Below is a small trained network, with its code and all its weights. Each question gives an input and a target symbol and asks what happens when units are switched off, that is, made to give their printed mean instead of their output.

import numpy as np


def w(rows, s, z=0):
    codes = np.array(rows[::2]) - 128.0
    scale = np.full(codes.shape[1], s)
    scale[-1] = z or s
    return codes * scale


def f(y):
    return np.maximum(y, 0)


def softmax(a):
    e = np.exp(a - a.max(-1, keepdims=True))
    return e / e.sum(-1, keepdims=True)


def log_softmax(a):
    a = a - a.max(-1, keepdims=True)
    return a - np.log(np.exp(a).sum(-1, keepdims=True))


def net(x, mask):
    ids = ['ΓΔΞΣΨαεζλμφ'.index(c) for c in x.split()]
    T = len(ids)
    res = E[ids] + P[:T]
    q, k, v = (res @ M[0].T for M in (Q, K, V))
    z = softmax(np.where(np.tri(T) > 0, q @ k.T / 4**0.5, -1e9)) @ v
    res = res + np.where(mask[0], z, O[0][:, -1]) @ O[0][:, :-1]
    y = f(res @ A[0][:, :-1].T + A[0][:, -1])
    res = res + np.where(mask[1:13], y, B[0][:, -1]) @ B[0][:, :-1]
    return log_softmax(res[-1] @ U[:, :-1].T + U[:, -1])


Q, K, V, O, A, B = {}, {}, {}, {}, {}, {}
E = w([
[180,109,73,93],'Γ',
[92,189,65,140],'Δ',
[163,87,177,150],'Ξ',
[82,147,144,154],'Σ',
[162,97,184,183],'Ψ',
[142,65,192,141],'α',
[147,204,169,157],'ε',
[119,200,138,230],'ζ',
[137,78,147,95],'λ',
[5,100,75,87],'μ',
[53,61,186,206],'φ',
],0.021)
P = w([
[177,84,10,143],'0',
[166,91,44,157],'1',
[153,97,72,162],'2',
[142,106,92,163],'3',
[131,118,108,165],'4',
[118,118,120,163],'5',
[108,123,132,162],'6',
[94,126,142,162],'7',
[88,135,148,164],'8',
[70,140,157,163],'9',
[77,140,161,158],'10',
[84,132,167,158],'11',
],0.011)
Q[0] = w([
[101,43,148,245],'head 1',
[129,30,85,115],'head 1',
[147,128,59,126],'head 1',
[178,132,164,161],'head 1',
],0.011)
K[0] = w([
[9,183,212,142],'head 1',
[137,100,151,88],'head 1',
[175,117,106,100],'head 1',
[124,169,110,85],'head 1',
],0.015)
V[0] = w([
[146,76,193,25],'head 1',
[33,119,8,119],'head 1',
[98,194,229,168],'head 1',
[52,1,226,146],'head 1',
],0.0045)
O[0] = w([
[81,161,102,2,1],'head 1',
[5,102,122,196,165],'head 1',
[155,100,72,214,167],'head 1',
[130,40,105,159,211],'head 1',
],0.0099,0.004)
A[0] = w([
[160,116,18,100,152],'neuron 1',
[107,142,175,125,218],'neuron 2',
[187,244,81,177,89],'neuron 3',
[107,173,169,132,158],'neuron 4',
[86,117,180,148,114],'neuron 5',
[242,161,71,99,47],'neuron 6',
[62,159,216,137,255],'neuron 7',
[216,144,238,134,52],'neuron 8',
[191,81,189,82,164],'neuron 9',
[94,92,211,125,152],'neuron 10',
[106,183,157,147,83],'neuron 11',
[135,189,238,159,215],'neuron 12',
],0.011,0.0053)
B[0] = w([
[39,61,98,36,163],'neuron 1',
[148,150,112,141,179],'neuron 2',
[97,106,220,55,241],'neuron 3',
[158,123,39,153,163],'neuron 4',
[138,86,75,137,213],'neuron 5',
[166,171,2,192,142],'neuron 6',
[163,172,64,88,242],'neuron 7',
[224,136,145,193,189],'neuron 8',
[200,135,180,138,195],'neuron 9',
[109,198,174,33,228],'neuron 10',
[143,72,147,155,170],'neuron 11',
[127,155,144,64,253],'neuron 12',
],0.0085,0.0082)
U = w([
[182,121,6,126,45],'Γ',
[22,172,134,125,254],'Δ',
[110,142,111,154,63],'Ξ',
[141,157,22,224,203],'Σ',
[133,136,109,159,49],'Ψ',
[98,144,122,147,62],'α',
[167,167,106,126,116],'ε',
[45,166,196,171,118],'ζ',
[131,103,135,100,215],'λ',
[88,56,106,222,39],'μ',
[145,125,103,183,43],'φ',
],0.013,0.0047)

Each question gives the input, a string of symbols that net reads in full, and the target symbol t.
The units are the heads (4 rows each of Q, K, V and O) and the neurons (one row each of A and B). Each row of codes is followed by its name. A weight is (code - 128) times the scale printed after its matrix; where a second scale follows, it is the last column's (O, A, B and U).
mask holds one flag per unit, heads first, then neurons. A switched-off unit (its flag False) gives its mean, the last column of its rows in O or B, instead of its output. The means were averaged over made-up inputs and are rounded, as every weight is.
A unit's drop is (log p(t) with every unit on - log p(t) with that unit switched off) / (log p(t) with every unit on - log p(t) with every unit switched off).
The circuit of an input: a set's keep is (log p(t) with only the set's units on - log p(t) with every unit switched off) / (log p(t) with every unit on - log p(t) with every unit switched off). Starting from the 12 units with the biggest drops (on a tie, the unit counted first), units are removed one at a time, each time the one whose removal leaves the highest keep (on an exact tie, the one counted first), for as long as the keep stays at least 0.8.
circuit, biggest first: the units of the circuit, biggest drop first
top k neurons: the k neurons with the biggest drops, biggest first
drop of u: that unit's drop, to one decimal
input α λ λ ζ μ Ξ, target Δ: circuit, biggest first => [head 1; neuron 10]
input α Ξ λ Ψ Ψ λ ζ, target ζ: circuit, biggest first => [neuron 3]
input ζ α λ α α λ ε ζ Δ Δ Ψ, target Σ: circuit, biggest first => [neuron 3; neuron 8]
input λ Ψ ε φ Ξ μ, target μ: circuit, biggest first => [head 1; neuron 12]
input Γ λ Ψ Ψ α λ Ξ, target ε: circuit, biggest first => [neuron 9; neuron 8; head 1]
input Ψ λ λ Γ ζ Ξ, target φ: circuit, biggest first => [head 1; neuron 8]
input Ξ α α μ ζ φ α, target μ: top 2 neurons => [neuron 12; neuron 3]
input λ Δ φ Ξ, target μ: circuit, biggest first => [head 1; neuron 7]
input Ψ Ψ ζ Ξ, target φ: circuit, biggest first => [head 1; neuron 8; neuron 7]
input φ Γ α ζ λ ζ Δ φ Ξ Ξ Ψ ε, target ε: circuit, biggest first => [neuron 12; neuron 7; neuron 8]
input φ ζ ζ ε ζ Ψ ζ Ψ Σ Ψ, target Σ: circuit, biggest first => [neuron 3; head 1]
input Ψ ε μ Δ φ μ λ φ α μ λ Ψ, target Δ: top 3 neurons => [neuron 10; neuron 8; neuron 9]
input φ Δ ζ Ξ Ψ λ λ Ψ, target ε: top 2 neurons => [neuron 12; neuron 10]
input λ ζ Γ ζ Ξ ε ε φ φ Ξ, target μ: circuit, biggest first => [head 1]
input Γ λ ζ Ξ λ ζ Δ, target Δ: top 2 neurons => [neuron 3; neuron 8]
input φ Γ Ψ α Ψ Ξ α Ξ μ λ λ Σ, target Σ: top 3 neurons => [neuron 3; neuron 7; neuron 5]
input φ ζ Ξ α ζ Δ Σ, target Σ: drop of neuron 3 => 0.3
input φ ζ λ μ Γ α, target Δ: drop of neuron 10 => 0.5
input Δ λ α Σ ε α ζ α λ α, target ε: drop of neuron 10 => 0.2
input Ξ α ζ μ φ α ζ α ε λ λ Ξ, target ε: top neuron => [neuron 10]
